Below are the code and all the weights of a small trained network. Each question names an input and a class and asks about switching units off, where a switched-off unit gives its printed mean instead of its output.

import numpy as np


def w(rows, s, z=0):
    codes = np.array(rows[::2]) - 128.0
    scale = np.full(codes.shape[1], s)
    scale[-1] = z or s
    return codes * scale


def norm(h):
    return h / np.sqrt((h * h).mean(-1, keepdims=True) + 1e-5)


def f(y):
    return y / 2 * (1 + np.tanh(0.7978845608 * (y + 0.044715 * y**3)))


def log_softmax(a):
    a = a - a.max(-1, keepdims=True)
    return a - np.log(np.exp(a).sum(-1, keepdims=True))


def net(x, mask):
    res = np.array(x, float).reshape(1, 5) / 4 @ E
    u = 0
    for l in range(4):
        y = f(norm(res) @ A[l][:, :-1].T + A[l][:, -1])
        res = res + np.where(mask[u : u + 4], y, B[l][:, -1]) @ B[l][:, :-1]
        u += 4
    return log_softmax(norm(res)[-1] @ U[:, :-1].T + U[:, -1])


A, B = {}, {}
E = w([
[254,147,184,91,193],'x0',
[58,146,171,110,36],'x1',
[215,124,162,65,118],'x2',
[128,194,40,75,174],'x3',
[108,141,166,87,199],'x4',
],0.0067)
A[0] = w([
[17,80,87,113,152,223],'L0N1',
[173,64,148,56,179,126],'L0N2',
[69,107,69,173,149,5],'L0N3',
[1,209,29,141,41,63],'L0N4',
],0.0057,0.003)
B[0] = w([
[173,150,94,162,171,233],'L0N1',
[191,163,170,149,166,190],'L0N2',
[121,2,75,192,249,127],'L0N3',
[120,184,154,138,196,254],'L0N4',
],0.0098,0.0031)
A[1] = w([
[100,66,219,254,59,125],'L1N1',
[82,171,181,200,125,51],'L1N2',
[188,90,253,52,86,7],'L1N3',
[148,115,76,132,206,128],'L1N4',
],0.0071,0.0016)
B[1] = w([
[110,194,152,112,2,234],'L1N1',
[202,97,127,187,72,157],'L1N2',
[127,94,118,131,178,253],'L1N3',
[97,105,167,140,83,219],'L1N4',
],0.013,0.0035)
A[2] = w([
[115,255,133,168,133,155],'L2N1',
[11,57,68,216,170,143],'L2N2',
[51,213,103,169,141,92],'L2N3',
[88,165,76,124,106,254],'L2N4',
],0.0077,0.0032)
B[2] = w([
[134,94,121,95,76,255],'L2N1',
[105,69,132,247,193,254],'L2N2',
[128,86,109,122,163,218],'L2N3',
[110,121,47,156,130,230],'L2N4',
],0.015,0.0034)
A[3] = w([
[150,133,218,94,184,13],'L3N1',
[52,63,136,253,83,250],'L3N2',
[206,146,106,86,134,187],'L3N3',
[175,149,96,190,69,8],'L3N4',
],0.007,0.0021)
B[3] = w([
[124,11,184,66,139,172],'L3N1',
[142,226,165,184,167,254],'L3N2',
[52,47,184,127,159,194],'L3N3',
[69,122,162,103,79,138],'L3N4',
],0.011,0.0051)
U = w([
[79,103,34,54,125,2],'0',
[100,144,104,243,210,179],'1',
[124,199,177,147,4,101],'2',
[194,69,239,52,206,238],'3',
],0.015,0.0024)

Each question gives the input, the list of numbers given to net, and the class t.
The units are the neurons (one row each of A and B). Each row of codes is followed by its name. A weight is (code - 128) times the scale printed after its matrix; where a second scale follows, it is the last column's (A, B and U).
mask holds one flag per neuron, layer by layer. A switched-off neuron (its flag False) gives its mean, the last column of its row in B, instead of its output. The means were averaged over made-up inputs and are rounded, as every weight is.
A unit's drop is (log p(t) with every unit on - log p(t) with that unit switched off) / (log p(t) with every unit on - log p(t) with every unit switched off).
The circuit of an input: a set's keep is (log p(t) with only the set's units on - log p(t) with every unit switched off) / (log p(t) with every unit on - log p(t) with every unit switched off). Starting from the 12 units with the biggest drops (on a tie, the unit counted first), units are removed one at a time, each time the one whose removal leaves the highest keep (on an exact tie, the one counted first), for as long as the keep stays at least 0.8.
units of the circuit, in order: the units of the circuit, biggest drop first
most important unit: the unit with the biggest drop
k most important neurons: the k neurons with the biggest drops, biggest first
k most important neurons of layer l: the k neurons of layer l with the biggest drops, biggest first
drop of u: that unit's drop, to one decimal
input [8,7,-6,1,0], class 3: units of the circuit, in order : L1N1; L2N2
input [4,-7,0,7,-7], class 0: most important unit : L3N2
input [0,8,4,-7,8], class 2: 2 most important neurons : L1N1; L0N4
input [-2,-4,2,4,8], class 3: 2 most important neurons : L1N1; L0N2
input [-2,-7,2,7,4], class 0: 2 most important neurons : L2N2; L3N2
input [-2,-2,-2,-3,-3], class 2: 2 most important neurons : L1N1; L1N3
input [-2,6,4,3,-6], class 0: 2 most important neurons of layer 1 : L1N1; L1N4
input [-1,7,0,8,6], class 0: drop of L2N1 : 0.1
input [4,-2,0,8,1], class 3: drop of L1N1 : 1.2
input [-3,-2,-2,-6,-4], class 2: drop of L1N1 : 1.1
input [-3,-3,-5,-8,-8], class 2: drop of L1N1 : 1.5
